Here is a tiny trained network, its code and every weight. The questions are about switching its units off for an input and a class, where a switched-off unit gives its printed mean instead of its output.

import numpy as np


def w(rows, s, z=0):
    codes = np.array(rows[::2]) - 128.0
    scale = np.full(codes.shape[1], s)
    scale[-1] = z or s
    return codes * scale


def f(y):
    return y / 2 * (1 + np.tanh(0.7978845608 * (y + 0.044715 * y**3)))


def log_softmax(a):
    a = a - a.max(-1, keepdims=True)
    return a - np.log(np.exp(a).sum(-1, keepdims=True))


def net(x, mask):
    res = np.array(x, float).reshape(1, 3) / 4 @ E
    y = f(res @ A[0][:, :-1].T + A[0][:, -1])
    res = res + np.where(mask, y, B[0][:, -1]) @ B[0][:, :-1]
    return log_softmax(res[-1] @ U[:, :-1].T + U[:, -1])


A, B = {}, {}
E = w([
[189,124,155,250,35,159,185,245],'x0',
[175,93,76,120,56,246,118,153],'x1',
[238,254,34,110,139,98,45,129],'x2',
],0.0076)
A[0] = w([
[63,1,194,146,123,150,187,132,206],'neuron 1',
[175,158,142,224,85,110,160,213,156],'neuron 2',
[146,110,126,191,25,179,179,226,255],'neuron 3',
[157,120,129,202,66,120,172,224,211],'neuron 4',
[113,36,137,120,96,167,162,137,155],'neuron 5',
[210,163,21,92,110,151,60,121,196],'neuron 6',
[71,14,167,136,119,169,191,140,184],'neuron 7',
[180,187,116,177,109,113,153,166,190],'neuron 8',
],0.0075,0.004)
B[0] = w([
[105,31,157,103,86,168,184,84,237],'neuron 1',
[157,127,166,164,170,88,108,186,207],'neuron 2',
[254,128,159,242,129,156,124,182,248],'neuron 3',
[202,129,193,214,152,100,119,189,218],'neuron 4',
[134,92,103,150,80,169,137,112,183],'neuron 5',
[181,154,57,65,104,188,29,163,212],'neuron 6',
[137,34,140,135,70,176,198,89,222],'neuron 7',
[163,144,135,116,183,92,80,192,182],'neuron 8',
],0.0081,0.011)
U = w([
[156,91,133,167,33,194,179,127,36],'0',
[156,169,2,61,119,158,69,144,162],'1',
[53,72,165,75,90,125,194,59,180],'2',
[168,144,187,173,185,87,119,206,112],'3',
[42,189,123,78,226,37,119,33,232],'4',
[88,180,110,144,96,132,182,143,3],'5',
],0.0082,0.0038)

Each question gives the input, the list of numbers given to net, and the class t.
The units are the neurons (one row each of A and B). Each row of codes is followed by its name. A weight is (code - 128) times the scale printed after its matrix; where a second scale follows, it is the last column's (A, B and U).
mask holds one flag per neuron, in row order. A switched-off neuron (its flag False) gives its mean, the last column of its row in B, instead of its output. The means were averaged over made-up inputs and are rounded, as every weight is.
A unit's drop is (log p(t) with every unit on - log p(t) with that unit switched off) / (log p(t) with every unit on - log p(t) with every unit switched off).
The circuit of an input: a set's keep is (log p(t) with only the set's units on - log p(t) with every unit switched off) / (log p(t) with every unit on - log p(t) with every unit switched off). Starting from all 8 units, units are removed one at a time, each time the one whose removal leaves the highest keep (on an exact tie, the one counted first), for as long as the keep stays at least 0.8.
circuit, biggest first: the units of the circuit, biggest drop first
top k neurons: the k neurons with the biggest drops, biggest first
drop when u is switched off: that unit's drop, to one decimal
input [-4,-6,4], class 4: circuit, biggest first	[neuron 3]
input [-5,-3,2], class 4: circuit, biggest first	[neuron 3; neuron 7]
input [-4,-7,-2], class 4: circuit, biggest first	[neuron 7; neuron 3]
input [1,-3,-4], class 2: circuit, biggest first	[neuron 3; neuron 6; neuron 1]
input [-4,-8,-3], class 2: top 2 neurons	[neuron 8; neuron 2]
input [8,5,-2], class 3: top 2 neurons	[neuron 4; neuron 2]
input [1,-8,1], class 4: top 2 neurons	[neuron 3; neuron 4]
input [-1,-5,8], class 1: drop when neuron 6 is switched off	0.2
input [-7,-3,1], class 4: drop when neuron 3 is switched off	0.1
input [-4,3,-6], class 2: drop when neuron 3 is switched off	0.2
